Rows and whether each has a hidden trait (one of two labels; each part has its own):
[ 12  -3  -9  -1   4   9  13  -8   5 -13  -6 -16   8  -7   7   2  19  -8
  19 -10  -6  23  23  19 -12  -5  -8  25   5   5  -5  -4  -8  -7   7  26
  -6  14  -2  -8   2  -6   5  -9  -2  19  -8]
(43)
[-18   9  19  14  12  31 -30   3  -1  -1  10   5  14  -6  -3  -7 -16  27
  20 -15   2  25  -7 -14 -22   4   3  10   5 -29   8   8 -16  12  10  27
  12   3  10  -4  -3   2  -2  14  12   7 -17]
(37)
[ 23 -16  33   2  14  18   2  24  -6 -18 -16  40  20 -28   6  17  21 -43
  -1 -13  37  50  52   3 -34 -63 -36  29   9  35 -29   0  -6 -11  37  29
 -19  30  -7  28  -8  13  -3   8  -1  -1 -35]
(43)
[ -1  -8   2  12   8   2   1 -14   4 -17  -9 -18  -4   6   1  14   7   1
   5  -5  -5   8   2  -8 -20  20  10   7  10   7   7   1  15   1  21 -11
  -9 -15   4   0   6  -6   0 -12   9  -2   1]
(43)
[  8 -19 -13  16  -4  28 -31  23  -5   1   0  44  46 -21  24   1   4   1
 -22 -20  17  26  10 -15 -22 -12 -10  -6   3 -20   9  18 -30   1  11  16
   2  -3  -3  21  -4  -8  14  18   7  16 -22]
(43)
[ 17  -9 -39  -2 -11   6  -2  -9   0  -4  -5  -4  12  -5  15   0  13  13
   0  -4  -6  -9 -19   6  -4  35  18  -1   2 -20  26  12  -4   5   3  -9
   2 -32   5  -5   5 -24  18 -21   1  26   1]
(43)
[ 22 -21 -24   6  -3   6  -7   2  -3  -9 -12  14  31 -17  20  10  19  -7
  -7 -10   1  14   5  -2 -15  -3   7  -2   5 -16   7  17  -7  -2  20   0
  -1  -2  -3  12   0 -10  16  -4  11  19  -6]
(43)
[ 23 -22 -30   9 -12   7 -13   9  -8   2  -9  30  25 -17  28  12  14  -7
 -14  -7  12  -2   1 -14  -8   8  -1  -4  -2 -12  15   6 -11  -3  16 -11
  -3 -23  -3  16   0 -15  19   0   3  20 -11]
(37)
[ -1  -2 -17  10  -2   9 -17  -5   0   1   6   1  24  -7  13  -2  -2  26
   9 -12  -4  -1 -13  -6  -6  29  17 -12   2 -35  10  10 -12   8  10  -1
  10 -15   5   1   1  -2   8   3  13   8  -4]
(37)
[ 15 -16 -20   5 -14   2 -16   1  -4   6  -7  30  26 -13  21   5   5   0
 -11  -9   3   5  -2 -14  -6   9   5 -13   3 -18  11   3  -8   0   8 -11
   1 -20  -2  24   0  -1  17   7   2   6  -3]
(43)
[ 15 -13 -20   8  -8  10  -8   2  -2  -8 -10   7  28 -14  23   7  17  -3
  -4  -7   2  13   9  -1 -16  -1   4   4   3 -18   8  13  -9  -2  15  -1
   1  -7   0  10   2  -9  17  -3  13  18  -9]
(43)
[ -6   3 -13   5  -5  -4 -14  -9  -1  14   6  11  13   1   8  -5 -11  36
  12  -7 -12 -12 -26  -7   4  41  20 -23   4 -26   9  -8  -1   8  -3   3
  14 -20   2   4   5   9  10   1  -4   8   7]
(43)
[-21   1   4   1   2  -9  -3 -17  10  17  15   4  -8   8  -2 -10 -24  38
  16 -11 -11   4 -19 -11  -8  41  12 -24   6 -22  -2 -26   0   7  -7   9
  23   2   5   4   7  24  -4  10  -5 -10  13]
(43)
[ 14  -5 -25   4 -15  -6  -7  -6  -2   5  -3   8  15  -5  20   6   0  11
   4  -4  -5 -16 -11  -9   2  27  17 -16   4 -23  11   0  -6   4   2 -11
   5 -22   0  12   7   1  17   2   3   8   2]
(43)
[ 25 -14 -39  -1 -18  -5  -4  -5  -2   0 -11  13  10  -7  22  11  17  -1
 -14   4   3  -8 -10  -7   0  26   6 -14   2  -8  17   2   0  -2   7 -11
  -1 -30  -1  11   2 -14  19 -17   5  23   4]
(43)
[ -1  -5   9   8   7  17   2 -10   2 -18  -5 -17   1  -2  -6   2  -1   4
  25  -5   7  11   7   3 -18   3   1  20   4  -6   4   8   5   2  17  11
  -5  -3   3   0  -3  -9   3 -11   5   8 -10]
(37)
[-11  -4   6   9   4  -4 -10  -4   0   1  -1   8  10  -4  10   8  -3  18
   7 -17  -9  20  -2 -12 -17  18  14 -18   7 -25  -4  -2   3   6  17   1
   5  -8   1  18   2  18  -3   8  14 -11   2]
(43)
[ 16 -22 -17   8  -8  -2 -11   5  -5   4  -6  33  34 -18  30   9  17  -7
 -17  -8   1   7   9 -10 -14   0   8 -10   7 -14   0   7 -10  -5  21  -7
  -3 -10  -4  22  -1   5  10   5  13   7 -10]
(43)
[  0  -7  -7   4   5   0   1 -13   0 -13  -4  -7   4  -3   3   7   9  14
  15  -8  -9  11  -2  -1 -13  13  21  -3   9 -16   7   5  10   5  19  -6
  -4 -12   8  -2   4  -1   2  -8  19   0   2]
(37)
[ -7  -4  -6   9   2   5  -7  -7   0  -6   1  -4   7  -4   9   8   3  22
   9  -8  -6  11  -8  -6 -17  19  18  -4   7 -25   5   1  -1   8  16  -8
   5  -7   7  -1   6  11   2  -3  18   1  -3]
(37)
[ -3 -10   2  16  -3   8 -14   0  -2  -7   0  12  26 -13  14   8   2  11
   0 -19   4  21   4 -11 -21   1  11   0   4 -25  -6  13  -8   5  14   3
   4  -2   0  15   4  14   5  14  20  -3 -10]
(37)
[-11  -5   2  10  -3  -5 -11  -3   0   4   2  12  14  -5  11   7  -2  21
  -2 -18  -9  18  -7 -12 -13  16  13 -12   7 -21  -3  -5  -2   7   9   2
   9  -5   1  11   8  16  -2  18   7 -11   3]
(43)
[  1  -4 -17  10  -5   7  -8 -10   1  -7  -3  -5  17  -6  11   5   7  16
   8  -9  -1  11  -6  -4  -8  18  19   7   3 -25   6  12  -7   1  11  -1
   7 -13   4  -1   4  -3   5  -5  17  11  -6]
(37)
[ -1  -3  -8  10  -4   9 -15  -3  -3  -7  -3  11  27 -10  17   2   6  12
   1 -22  -6  17   3 -11 -16   1  13  -1   5 -29   3  10 -13   1  15  -6
   3  -1   2  12   2   7   7   9  20   6 -10]
(37)
[-11  -3  -1   9   8  -7  -2  -4   3  -4  -3  -4  -1   3   2   4  -2  15
 -10  -9 -11  23  -4 -17 -25  22   2 -13  12  -6   0  -5   0  -1   9  -6
   5  -5  -3   8  10   9  -5   3  11  -7   1]
(43)
[ 11 -11 -27   6  -9   2  -7   0  -3   2  -5  19  23  -9  22  11  11  12
  -9  -6  -2  -8 -12 -14  -8  16  15 -14   2 -27  15  10  -8   3  10  -9
   1 -19  -1  14   6  -4  14  -1  14   8   0]
(37)
[  6 -13  -1   5  -7 -16  -3  -8   1   2  -7  16  15  -4  20  16   8  -1
  -6 -13  -6   2   3 -12 -13   3  13 -11   9 -13  -5  -8   2   1  13  -9
   1  -6  -3  23   3  22   3   6  10  -6   7]
(43)
[-10 -10   6  17  10  -4  -7  -3   0 -16  -6   2   2  -9  13  10  -3   3
   0 -10  -5  11  10 -16 -25  13   8  -6   7 -12  -6  -4  -1  -1  15 -20
   2  -4   4  19   8  15   2  18  16 -15   0]
(43)
[ -7  -2   5  12   6  -2 -12  -2  -2  -2   1  19  19  -9  17  10   2  12
   3 -19  -4  12   4 -15 -18   4  11 -20   7 -24  -9   3  -6   1  13  -2
   9   3  -1  20   1  19  -4  16  16 -11  -3]
(43)
[ -7  -3  -9  10  -3  13 -29   0  -2   9   7  17  31  -7  13   1  -7  30
  -3 -16  -7   4 -17 -12  -8  19   9 -22   5 -36   5  11 -16  10   8   6
  12 -14   4  14   0   4   4  13  10   7  -4]
(43)
[  7  -6 -12  12   3   7  -2  -4   1 -15 -11  -7  18 -13   8   6  11  -4
  10 -12   0   8  11   6 -15  -9   5  17   4 -15   3  10  -8  -4  11   4
  -3   3   3   5   3  -4   8  -6   8  11  -8]
(43)
[  6 -10 -17   5 -10  -5   4 -10   3  -9  -9  -3  10  -2  11  16  18   6
   9  -6 -10   3  -6   1  -8  18  23   3   7 -13   1   9   7   2  21  -6
   3 -16   3   5   6   1   3  -8  18   4   5]
(37)
[ -5   6  -1  12   3   9  -9 -15   0 -16  -4 -21  -1  -9   4   4  -7  13
  20  -5  -2   2   4  -4 -13  21  10  16   3 -21   9   7  -2   4  12 -12
   0 -10   7   2   5  -3   7   2  12   6  -5]
(37)
